Here is a tiny trained network, its code and every weight. The questions are about switching its units off for an input and a target symbol, where a switched-off unit gives its printed mean instead of its output.

import numpy as np


def w(rows, s, z=0):
    codes = np.array(rows[::2]) - 128.0
    scale = np.full(codes.shape[1], s)
    scale[-1] = z or s
    return codes * scale


def softmax(a):
    e = np.exp(a - a.max(-1, keepdims=True))
    return e / e.sum(-1, keepdims=True)


def log_softmax(a):
    a = a - a.max(-1, keepdims=True)
    return a - np.log(np.exp(a).sum(-1, keepdims=True))


def net(x, mask):
    ids = ['ΔΘΞαβγεζτφψω'.index(c) for c in x.split()]
    T = len(ids)
    res = E[ids] + P[:T]
    u = 0
    for l in range(2):
        r = res
        for j in range(3):
            rows = slice(2 * j, 2 * j + 2)
            q, k, v = (r @ M[l][rows].T for M in (Q, K, V))
            z = softmax(np.where(np.tri(T) > 0, q @ k.T / 2**0.5, -1e9)) @ v
            o = O[l][rows]
            res = res + np.where(mask[u + j], z, o[:, -1]) @ o[:, :-1]
        u += 3
    return log_softmax(res[-1] @ U[:, :-1].T + U[:, -1])


Q, K, V, O = {}, {}, {}, {}
E = w([
[127,192,188,106,90],'Δ',
[197,143,115,155,104],'Θ',
[148,158,63,165,181],'Ξ',
[152,164,126,34,196],'α',
[190,148,176,24,102],'β',
[189,142,208,111,175],'γ',
[171,51,52,68,171],'ε',
[121,107,98,165,125],'ζ',
[79,150,153,78,136],'τ',
[192,246,152,90,135],'φ',
[226,131,82,96,158],'ψ',
[157,59,133,93,96],'ω',
],0.013)
P = w([
[102,109,136,145,129],'0',
[138,79,161,143,162],'1',
[76,129,84,135,83],'2',
[159,71,185,127,175],'3',
[59,148,44,109,37],'4',
[168,97,251,108,179],'5',
[167,176,77,36,24],'6',
],0.016)
Q[0] = w([
[76,137,136,137,114],'0.h1',
[145,155,119,170,115],'0.h1',
[76,136,9,77,26],'0.h2',
[202,61,240,65,189],'0.h2',
[128,113,174,143,167],'0.h3',
[34,177,14,117,49],'0.h3',
],0.013)
K[0] = w([
[97,135,98,126,139],'0.h1',
[120,60,201,81,134],'0.h1',
[162,68,250,146,184],'0.h2',
[100,149,83,53,27],'0.h2',
[97,135,81,145,129],'0.h3',
[156,85,223,188,227],'0.h3',
],0.014)
V[0] = w([
[100,111,63,89,93],'0.h1',
[199,123,155,145,116],'0.h1',
[63,109,193,208,18],'0.h2',
[217,145,92,214,95],'0.h2',
[63,208,70,163,214],'0.h3',
[59,1,123,150,147],'0.h3',
],0.013)
O[0] = w([
[134,181,90,171,133,122],'0.h1',
[47,111,155,123,113,171],'0.h1',
[97,201,39,83,172,52],'0.h2',
[35,82,169,43,70,89],'0.h2',
[159,154,118,156,7,2],'0.h3',
[241,147,121,50,181,126],'0.h3',
],0.013,0.0048)
Q[1] = w([
[172,195,137,78,51],'1.h1',
[115,128,154,115,139],'1.h1',
[86,180,200,138,71],'1.h2',
[105,161,205,254,104],'1.h2',
[135,136,140,85,117],'1.h3',
[137,123,116,92,95],'1.h3',
],0.0084)
K[1] = w([
[162,87,26,87,45],'1.h1',
[150,164,123,126,77],'1.h1',
[91,153,255,183,133],'1.h2',
[152,105,181,238,106],'1.h2',
[110,104,173,178,193],'1.h3',
[140,98,128,107,115],'1.h3',
],0.0061)
V[1] = w([
[100,215,128,136,93],'1.h1',
[161,185,173,72,90],'1.h1',
[116,71,2,64,103],'1.h2',
[130,117,53,132,104],'1.h2',
[74,198,244,148,189],'1.h3',
[189,233,236,70,93],'1.h3',
],0.0087)
O[1] = w([
[80,156,81,158,68,1],'1.h1',
[137,109,71,154,111,122],'1.h1',
[89,199,190,187,60,92],'1.h2',
[87,201,143,137,80,62],'1.h2',
[129,21,1,168,161,174],'1.h3',
[115,32,39,162,139,146],'1.h3',
],0.0074,0.0059)
U = w([
[84,169,45,154,149,250],'Δ',
[11,175,164,2,118,123],'Θ',
[172,155,112,62,8,152],'Ξ',
[163,118,106,199,116,131],'α',
[62,127,145,205,235,46],'β',
[117,139,115,108,142,97],'γ',
[190,181,229,84,129,34],'ε',
[152,198,118,35,97,198],'ζ',
[200,220,62,167,131,110],'τ',
[59,100,75,199,103,111],'φ',
[108,110,175,88,119,172],'ψ',
[142,166,120,55,181,104],'ω',
],0.0087,0.012)

Each question gives the input, a string of symbols that net reads in full, and the target symbol t.
The units are the heads (2 rows each of Q, K, V and O). Each row of codes is followed by its name. A weight is (code - 128) times the scale printed after its matrix; where a second scale follows, it is the last column's (O and U).
mask holds one flag per head, layer by layer. A switched-off head (its flag False) gives its mean, the last column of its rows in O, instead of its output. The means were averaged over made-up inputs and are rounded, as every weight is.
A unit's drop is (log p(t) with every unit on - log p(t) with that unit switched off) / (log p(t) with every unit on - log p(t) with every unit switched off).
The circuit of an input: a set's keep is (log p(t) with only the set's units on - log p(t) with every unit switched off) / (log p(t) with every unit on - log p(t) with every unit switched off). Starting from all 6 units, units are removed one at a time, each time the one whose removal leaves the highest keep (on an exact tie, the one counted first), for as long as the keep stays at least 0.8.
circuit, biggest first: the units of the circuit, biggest drop first
unit that matters most: the unit with the biggest drop
which heads matter: for each layer, one digit per head in row order, 1 if its drop is at least 0.15 and else 0, layers parted by /
drop of u: that unit's drop, to one decimal
input ω Θ ε, target Θ: which heads matter	010 / 000
input Θ ζ Δ ψ, target Δ: circuit, biggest first	(0.h2 0.h3)
input ω ψ α ω φ α, target φ: unit that matters most	0.h3
input Θ ψ Θ ζ α Θ ε, target Θ: circuit, biggest first	(0.h3 0.h2)
input ψ ψ α τ τ, target τ: which heads matter	110 / 000
input ψ ω Θ φ ψ ω Ξ, target ω: which heads matter	001 / 000
input Ξ ω τ β α Ξ, target α: which heads matter	011 / 000
input Θ α Ξ Θ, target Ξ: which heads matter	001 / 000
input β τ Δ ω Θ τ Θ, target τ: which heads matter	010 / 000
input Δ ζ β τ, target β: which heads matter	001 / 000
input β α Θ, target α: which heads matter	010 / 000
input Θ τ ζ Θ, target ζ: which heads matter	011 / 000
input τ ω τ Θ, target τ: which heads matter	011 / 000
input ψ ψ Θ, target ψ: circuit, biggest first	(0.h2)
input ε ω Θ ω α α, target α: circuit, biggest first	(0.h3 0.h2)
input α α τ Ξ, target τ: circuit, biggest first	(0.h2 0.h3)
input ζ α τ Θ Θ β α, target β: circuit, biggest first	(0.h3 0.h2)
input ζ Θ Θ ψ ψ, target ψ: drop of 0.h2	0.8
input τ τ α Θ, target α: drop of 0.h2	0.5
input α α Θ β, target Θ: drop of 0.h2	1.1
